What can hang from each mark:
zati: rozo
rivadaf: zire
lepus: foso nule rivadaf zati
rozo: zati
foso: lepus pasub
zire: pasub rivadaf
mugid: pasub rozo
pasub: foso mugid nule

In the rows, zero is written as 128.
Known rows, with every way that one mark hangs from another:
pasub[foso[lepus] mugid[rozo[zati]]]: [ 76 164 172 154 139 148 152 137 146 113 113  99  67 108  48 160 117 140
  91 111 151 121]
pasub[foso mugid]: [ 81 161 137 158 147 135 128 125 130 109 105 114  83 117  94 136 103 148
 105 105 133 128]
pasub[foso mugid nule]: [ 78 156 140 143 143 142 130 105 117 114 117 114  72 112  68 127  93 149
  99 123 123 127]
lepus[foso nule rivadaf zati[rozo]]: [ 70  98  79 140 127  78 164 135 218  77 126 107  84 141 157 139 156  92
 147 118 169 153]
pasub[nule]: [122 121 128 113 127 134 129 109 115 131 140 130 117 119 102 120 118 132
 124 145 118 128]
pasub[foso[lepus] mugid[rozo] nule]: [ 93 174 149 181 141 152 147 112 117 134 100 107  46 118  38 141 125 139
  83 110 129 127]
rivadaf[zire[pasub[foso[lepus] mugid[rozo] nule]]]: [ 96 168 141 158 132 176 123 130 122 181  94 119  70 149  40 112 153 113
  93 129 140  85]
pasub[foso[lepus[rivadaf]] mugid[rozo[zati]] nule]: [ 62 162 158 136 133 133 144 113 143  91 124  90  32 105  45 130 101 122
 106 108 140 136]
pasub[foso[lepus] mugid[rozo[zati]] nule]: [ 70 158 176 141 138 153 149 117 134 116 127 102  56  97  23 152 109 141
  86 127 136 121]
zire[pasub rivadaf]: [139 137 120 134 122 129 110 143 138 121  95 134 163 138 147 109 145 117
 159 126 139 141]
lepus[foso[pasub[mugid nule]] rivadaf zati]: [ 72 117 105 134 157  89 180 121 176  63 123 123  54 118 112 108 142  67
 161  89 154 128]
zire[pasub[foso[lepus] nule] rivadaf]: [ 91 155 127 153 148 134 114 127 133 136  99 134 117 132 105 127 151 130
 124 120 142 142]
rivadaf[zire[pasub[foso mugid]]]: [ 89 155 128 135 136 161 103 145 134 157 104 122 108 147  96 106 128 116
 116 125 147  87]
zire[pasub[foso] rivadaf]: [118 155 123 165 136 137 106 144 139 118  79 130 132 136 140 118 138 128
 148 116 140 147]
lepus[foso rivadaf zati]: [ 79 125  92 128 134  85 132 137 174  77 116 108  85 119 162 110 168  68
 160  90 154 146]
mugid[pasub]: [145 131 137 143 126 120 150 125 150 133 130 141 104 137 128 128 142 139
 150 118 133 119]
pasub[mugid[rozo[zati]] nule]: [114 134 171 109 109 156 143 119 128 104 132 103  93  91  37 125  96 136
 114 149 121 117]
mugid[pasub[foso nule] rozo[zati]]: [134 137 173 154 115 158 161 116 142 120 113 120  51 109  60 143 120 151
 135 134 117 115]
zire[pasub]: [131 134 124 124 126 144 114 149 144 149 113 130 162 139 134 114 128 126
 147 137 131 113]
mugid[pasub[foso[lepus[zati]] nule] rozo]: [120 146 130 198 137 122 164  98 163 134  85 120  22 140  76 150 180 126
 126 103 140 124]
lepus[nule rivadaf[zire[pasub]] zati]: [ 87  86  60 124 129 103 112 132 166 127 107 119 102 174 167  90 171  52
 156 127 172 120]
zire[pasub[foso mugid[rozo] nule] rivadaf]: [127 176 140 182 125 165 120 126 121 114  52 110  84 123  64 104 122 135
 129 117 123 145]

Rows:
[116 125 112 173 151 102 186  95 168  87 101 113  34 147  81 120 155  79
 138  91 151 128] -> foso[lepus[rivadaf zati] pasub[mugid[rozo] nule]]
[125 168 136 170 123 183 115 148 129 163  72 113  84 149  78 101 139 112
 116 123 139  84] -> rivadaf[zire[pasub[foso mugid[rozo]]]]
[114 113 128 189 148 134 210 165 150 107 106 148  70 133  92 145 149  96
 124 105 154 122] -> lepus[foso[pasub[mugid[rozo]]] nule]
[103 110 126 143 155 102 199  91 208 107 132 122  95 148  70 163 136 133
 117 131 152 102] -> foso[lepus[zati[rozo]] pasub[mugid nule]]
[ 82 111 104 195 147  87 185 108 227 126 113 123  56 166 118 189 165 148
 115 114 175 129] -> mugid[pasub[foso[lepus[nule zati[rozo]]]]]
[ 76 151 110 106 138 121 109 141 150 152 132 123 113 161 117  87 147  80
 130 109 166  93] -> foso[lepus[rivadaf[zire[pasub[mugid]]]]]
[111 150 123 151 135 146 107 125 122 122  86 131 120 126 115 110 129 131
 143 131 126 145] -> zire[pasub[foso nule] rivadaf]
[ 44 142 136 166 143 117 159 136 156  87 121  97  31 125  77 151 110 112
  99  98 170 149] -> pasub[foso[lepus[nule rivadaf]] mugid[rozo[zati]]]
[ 70 159 114 140 147 129 113 126 143 137 115 121  91 143 118 109 126 113
 127 117 137 128] -> zire[pasub[foso[lepus[rivadaf]] nule]]
[119 161 139 155 119 189 116 128 114 166  80 115  72 143  49  92 134 113
 111 138 123  86] -> rivadaf[zire[pasub[foso mugid[rozo] nule]]]
[127 144 167 114 105 157 128 134 139 101  97 108 126 101  51 106 114 127
 148 142 133 133] -> zire[pasub[mugid[rozo[zati]] nule] rivadaf]
[ 71 165 113 181 147 109 139  92 153  90  81  82   7 128  66 121 141  99
 111  85 145 144] -> pasub[foso[lepus[rivadaf zati]] mugid[rozo] nule]
[ 74  91  86 167 160  66 205 107 230  76 125 116  70 172 124 164 138 104
 126 102 186 129] -> foso[lepus[nule rivadaf zati[rozo]] pasub[mugid]]
[ 77  96  77 149 138  68 158 106 215  97 131 105  89 166 146 153 152 109
 123 118 176 150] -> foso[lepus[nule rivadaf zati[rozo]]]
[ 84  90  71 145 136  78 132 114 167  81 114 109  76 146 163 122 144  81
 145 106 161 161] -> lepus[nule rivadaf zati]
[109 106  82 113 123  98 115 105 152 107 120 108  79 158 154  93 171  58
 150 113 154 123] -> lepus[rivadaf[zire] zati]
[114 154 131 130 125 128 112 142 145 110  91 124 154 127 117 103 129 125
 150 112 143 140] -> zire[pasub[mugid] rivadaf]
[158 129 148 168 136 155 185 115 121 117 102 132  74 132  57 123 117 126
 124 126 120 110] -> foso[pasub[mugid[rozo] nule]]
[144 139 146 184 152 136 192 135 147 130 111 136  83 147  76 148 145 118
 116 100 146 106] -> foso[lepus pasub[mugid[rozo]]]
[102  85 112 156 160 118 197 163 151 117 138 164 104 140 142 153 154  92
 138 120 158 123] -> lepus[foso[pasub] nule]
